[[127 140 130 116 130 134]
 [129 131 128 122 129 129]
 [126 112 118 151 129 108]
 [116 125 128 134 121 124]
 [122 136 138 110 122 140]
 [128 132 129 125 128 130]
 [137 116 126 140 130 124]
 [122 122 127 135 124 124]
 [115 142 135 112 122 138]
 [133 118 121 139 132 117]]
->
[[127 140 130 116 130 134]
 [126 112 118 151 129 108]
 [122 136 138 110 122 140]
 [137 116 126 140 130 124]
 [115 142 135 112 122 138]]

[[129 125 128 142 121 127 126 125]
 [126 128 125 142 122 126 124 122]
 [130 129 119 155 123 126 103 124]
 [131 126 129 129 129 129 126 131]
 [126 124 130 108 128 129 142 126]
 [123 128 123 144 122 127 119 120]
 [128 130 128 137 128 126 126 127]
 [131 129 132 111 135 130 135 135]
 [124 123 126 116 127 131 129 125]]
->
[[129 125 128 142 121 127 126 125]
 [130 129 119 155 123 126 103 124]
 [126 124 130 108 128 129 142 126]
 [128 130 128 137 128 126 126 127]
 [124 123 126 116 127 131 129 125]]

[[118 129 125 143 129 130 131]
 [129 134 123 147 134 135 143]
 [124 134 121 150 134 135 143]]
->
[[118 129 125 143 129 130 131]
 [124 134 121 150 134 135 143]]

[[130 128 129 136 131 128 128 129 128]
 [132 128 135 131 128 138 123 121 126]
 [128 129 128 127 130 129 131 130 128]
 [133 130 114 118 143 128 132 126 138]
 [130 117 134 156 138 124 123 131 135]
 [132 128 133 134 129 133 126 123 129]
 [138 144 152 125 122 154 130 103 117]
 [129 125 130 137 130 128 129 128 129]]
->
[[130 128 129 136 131 128 128 129 128]
 [128 129 128 127 130 129 131 130 128]
 [130 117 134 156 138 124 123 131 135]
 [138 144 152 125 122 154 130 103 117]]

[[128 133 134 130 132]
 [128 130 129 128 131]
 [127 132 139 129 129]
 [134 133 130 127 129]
 [128 121 125 135 128]
 [128 127 116 101 120]
 [110 126 121 136 142]
 [123 131 141 128 125]
 [126 130 140 126 126]]
->
[[128 133 134 130 132]
 [127 132 139 129 129]
 [128 121 125 135 128]
 [110 126 121 136 142]
 [126 130 140 126 126]]

[[126 120 125 131 141]
 [131 131 135 132 114]
 [124 118 104 128 121]
 [134 134 118 133 144]]
->
[[126 120 125 131 141]
 [124 118 104 128 121]]

[[131 112 129 133 133 121]
 [134 124 125 128 131 123]
 [129 126 124 129 130 124]
 [140 125 133 126 133 135]
 [132 126 125 128 132 122]
 [129 130 129 126 129 126]
 [128 125 127 129 130 121]
 [114 120 132 137 121 113]
 [130 132 126 124 128 130]
 [136 151 122 134 138 133]]
->
[[131 112 129 133 133 121]
 [129 126 124 129 130 124]
 [132 126 125 128 132 122]
 [128 125 127 129 130 121]
 [130 132 126 124 128 130]]
---
[[106 153 128 132]
 [128 105 137 111]]
->
[[153 128 132 106]
 [105 137 111 128]]

[[127 130 131 140 124 126 126 123 141 114 130 126 128]
 [141 104 134 115 137 135 118 119 134 124 110 133 129]]
->
[[130 131 140 124 126 126 123 141 114 130 126 128 127]
 [104 134 115 137 135 118 119 134 124 110 133 129 141]]

[[144 106]
 [148 115]
 [141 112]]
->
[[106 144]
 [115 148]
 [112 141]]

[[121 133 138 113 121 156 130 124 123 138 127]
 [137 139 144 135 114 125 129 117 115 125 143]
 [151 142 119 114 141 127 134 111 132 146 107]]
->
[[133 138 113 121 156 130 124 123 138 127 121]
 [139 144 135 114 125 129 117 115 125 143 137]
 [142 119 114 141 127 134 111 132 146 107 151]]

[[119 119 132 132 141 109]
 [133 150 117 137 131 121]
 [132 122 132 120 114 148]
 [128 115 136 116 118 146]
 [132 148 117 137 134 117]
 [131 121 132 119 116 150]
 [121 127 128 135 141 105]
 [126 110 137 117 120 142]
 [120 104 140 121 129 129]
 [130 117 135 117 115 147]
 [129 144 119 138 137 111]]
->
[[119 132 132 141 109 119]
 [150 117 137 131 121 133]
 [122 132 120 114 148 132]
 [115 136 116 118 146 128]
 [148 117 137 134 117 132]
 [121 132 119 116 150 131]
 [127 128 135 141 105 121]
 [110 137 117 120 142 126]
 [104 140 121 129 129 120]
 [117 135 117 115 147 130]
 [144 119 138 137 111 129]]

[[130 119 140 109 129 137 124 143 143 136 133 140 108 138 134 129]
 [138 121 127 133 130 127 136 111 130 122 144 115 156 121 142 114]]
->
[[119 140 109 129 137 124 143 143 136 133 140 108 138 134 129 130]
 [121 127 133 130 127 136 111 130 122 144 115 156 121 142 114 138]]

[[130 119 124 137 130 121 123]
 [129 126 128 130 128 127 125]
 [131 121 125 136 131 124 119]
 [130 130 131 125 126 132 121]
 [131 124 126 133 130 126 121]
 [133 128 133 127 126 135 111]
 [128 122 127 132 128 125 123]
 [126 122 120 137 130 116 136]
 [139 102 114 156 135 105 115]
 [125 124 120 134 130 118 136]
 [130 126 129 126 127 130 120]
 [132 126 129 129 128 129 117]]
->
[[119 124 137 130 121 123 130]
 [126 128 130 128 127 125 129]
 [121 125 136 131 124 119 131]
 [130 131 125 126 132 121 130]
 [124 126 133 130 126 121 131]
 [128 133 127 126 135 111 133]
 [122 127 132 128 125 123 128]
 [122 120 137 130 116 136 126]
 [102 114 156 135 105 115 139]
 [124 120 134 130 118 136 125]
 [126 129 126 127 130 120 130]
 [126 129 129 128 129 117 132]]

[[131 126 126 127 130 128]
 [147 126 130 133 143 135]
 [133 125 127 129 133 123]
 [139 153 120 136 140 132]
 [119 135 121 137 127 117]
 [120 137 123 138 125 115]]
->
[[126 126 127 130 128 131]
 [126 130 133 143 135 147]
 [125 127 129 133 123 133]
 [153 120 136 140 132 139]
 [135 121 137 127 117 119]
 [137 123 138 125 115 120]]

[[151 141 147 119]
 [138 131 131 143]
 [140 131 131 144]]
->
[[141 147 119 151]
 [131 131 143 138]
 [131 131 144 140]]
